Below is a small trained network, with its code and all its weights. Each question gives an input and a target symbol and asks what happens when units are switched off, that is, made to give their printed mean instead of their output.

import numpy as np


def w(rows, s, z=0):
    codes = np.array(rows[::2]) - 128.0
    scale = np.full(codes.shape[1], s)
    scale[-1] = z or s
    return codes * scale


def f(y):
    return y / 2 * (1 + np.tanh(0.7978845608 * (y + 0.044715 * y**3)))


def softmax(a):
    e = np.exp(a - a.max(-1, keepdims=True))
    return e / e.sum(-1, keepdims=True)


def log_softmax(a):
    a = a - a.max(-1, keepdims=True)
    return a - np.log(np.exp(a).sum(-1, keepdims=True))


def net(x, mask):
    ids = ['αβγδζηλμπστω'.index(c) for c in x.split()]
    T = len(ids)
    res = E[ids] + P[:T]
    r = res
    for j in range(2):
        rows = slice(3 * j, 3 * j + 3)
        q, k, v = (r @ M[0][rows].T for M in (Q, K, V))
        z = softmax(np.where(np.tri(T) > 0, q @ k.T / 3**0.5, -1e9)) @ v
        o = O[0][rows]
        res = res + np.where(mask[j], z, o[:, -1]) @ o[:, :-1]
    y = f(res @ A[0][:, :-1].T + A[0][:, -1])
    res = res + np.where(mask[2:6], y, B[0][:, -1]) @ B[0][:, :-1]
    return log_softmax(res[-1] @ U[:, :-1].T + U[:, -1])


Q, K, V, O, A, B = {}, {}, {}, {}, {}, {}
E = w([
[154,171,162,118,207],'α',
[143,106,79,124,168],'β',
[101,104,115,145,135],'γ',
[59,104,178,134,70],'δ',
[148,206,230,176,130],'ζ',
[142,176,189,152,102],'η',
[178,166,115,162,140],'λ',
[107,79,82,106,113],'μ',
[101,149,167,176,116],'π',
[7,59,156,133,68],'σ',
[161,131,112,113,102],'τ',
[175,128,75,120,144],'ω',
],0.016)
P = w([
[149,55,165,143,106],'0',
[109,165,112,58,96],'1',
[201,101,142,194,52],'2',
[113,189,124,140,145],'3',
[158,56,174,143,253],'4',
[109,183,144,100,130],'5',
],0.016)
Q[0] = w([
[170,230,147,114,67],'h0',
[75,125,212,153,94],'h0',
[122,111,38,153,49],'h0',
[125,98,156,196,145],'h1',
[102,189,102,86,97],'h1',
[79,143,148,42,250],'h1',
],0.015)
K[0] = w([
[253,200,204,138,87],'h0',
[82,111,222,163,89],'h0',
[119,144,35,209,34],'h0',
[139,83,202,46,147],'h1',
[139,155,134,210,125],'h1',
[138,247,70,66,9],'h1',
],0.012)
V[0] = w([
[178,152,122,120,126],'h0',
[138,79,94,133,127],'h0',
[147,124,153,108,99],'h0',
[2,60,168,100,137],'h1',
[116,129,81,151,236],'h1',
[114,204,156,216,159],'h1',
],0.02)
O[0] = w([
[79,101,143,122,122,131],'h0',
[120,155,178,147,139,101],'h0',
[129,127,127,135,174,162],'h0',
[115,99,102,104,249,129],'h1',
[79,146,156,235,162,2],'h1',
[196,180,100,178,150,158],'h1',
],0.017,0.015)
A[0] = w([
[69,233,3,95,114,108],'n0',
[57,231,51,36,151,251],'n1',
[242,6,175,244,200,182],'n2',
[98,18,166,239,199,92],'n3',
],0.011,0.0033)
B[0] = w([
[7,42,205,113,183,215],'n0',
[159,145,129,254,90,255],'n1',
[1,158,12,209,71,180],'n2',
[204,200,203,88,216,169],'n3',
],0.012,0.017)
U = w([
[109,208,147,169,159,2],'α',
[185,215,220,139,176,146],'β',
[72,178,118,51,191,173],'γ',
[150,60,91,98,175,73],'δ',
[202,204,97,144,142,74],'ζ',
[255,132,154,90,158,73],'η',
[225,168,227,207,137,166],'λ',
[165,119,193,78,194,71],'μ',
[51,126,68,89,157,60],'π',
[175,161,140,139,203,56],'σ',
[96,94,112,29,155,121],'τ',
[82,69,210,191,131,200],'ω',
],0.0065,0.0052)

Each question gives the input, a string of symbols that net reads in full, and the target symbol t.
The units are the heads (3 rows each of Q, K, V and O) and the neurons (one row each of A and B). Each row of codes is followed by its name. A weight is (code - 128) times the scale printed after its matrix; where a second scale follows, it is the last column's (O, A, B and U).
mask holds one flag per unit, heads first, then neurons. A switched-off unit (its flag False) gives its mean, the last column of its rows in O or B, instead of its output. The means were averaged over made-up inputs and are rounded, as every weight is.
A unit's drop is (log p(t) with every unit on - log p(t) with that unit switched off) / (log p(t) with every unit on - log p(t) with every unit switched off).
The circuit of an input: a set's keep is (log p(t) with only the set's units on - log p(t) with every unit switched off) / (log p(t) with every unit on - log p(t) with every unit switched off). Starting from all 6 units, units are removed one at a time, each time the one whose removal leaves the highest keep (on an exact tie, the one counted first), for as long as the keep stays at least 0.8.
units of the circuit, in order: the units of the circuit, biggest drop first
most important unit: the unit with the biggest drop
k most important neurons: the k neurons with the biggest drops, biggest first
heads that matter: for each layer, one digit per head in row order, 1 if its drop is at least 0.15 and else 0, layers parted by /
input τ δ η π, target ω: units of the circuit, in order -> n0, n3
input λ η ζ ζ π γ, target ω: heads that matter -> 10
input δ π η, target δ: units of the circuit, in order -> h1, n1
input ζ α η γ μ, target α: most important unit -> n2
input ζ β ω λ, target ω: heads that matter -> 00
input ζ α δ ζ λ, target α: units of the circuit, in order -> n2, h1, n3
input η ζ τ, target η: units of the circuit, in order -> h1, n2
input λ π σ η γ, target π: units of the circuit, in order -> n2, h1
input σ η γ σ, target λ: 2 most important neurons -> n1, n2
input β ζ λ μ, target ω: units of the circuit, in order -> n0, n1
input μ σ ω ζ γ, target σ: 2 most important neurons -> n1, n3
input η λ γ ω μ, target λ: units of the circuit, in order -> h1, n0
input τ σ δ μ ζ η, target ω: 2 most important neurons -> n0, n3
input η σ σ μ, target ω: most important unit -> n1
input η γ ζ β σ, target γ: 3 most important neurons -> n2, n1, n3
input γ σ σ π ζ ω, target ω: 2 most important neurons -> n0, n3
input ζ τ ζ μ η, target τ: 2 most important neurons -> n1, n3
input ω η ζ α, target ω: 2 most important neurons -> n0, n1
input ζ τ μ β δ, target τ: units of the circuit, in order -> n1, h1
input ζ β ζ τ, target ω: most important unit -> n0
input μ ζ ζ, target μ: units of the circuit, in order -> h1, n3, n2
input ζ μ σ ζ λ, target μ: units of the circuit, in order -> h1, n3
input β λ ζ, target β: units of the circuit, in order -> n3, h1, n1
input β ω η, target β: 3 most important neurons -> n3, n0, n1
input τ δ β λ σ, target δ: 2 most important neurons -> n1, n3
input μ ζ λ, target μ: units of the circuit, in order -> h1, n3, h0
input ω η η, target ω: most important unit -> h1
input ζ δ ζ β, target ω: 2 most important neurons -> n0, n1
input α ω σ, target α: 2 most important neurons -> n2, n3
input γ δ ω, target γ: units of the circuit, in order -> h1, n2, n3, h0
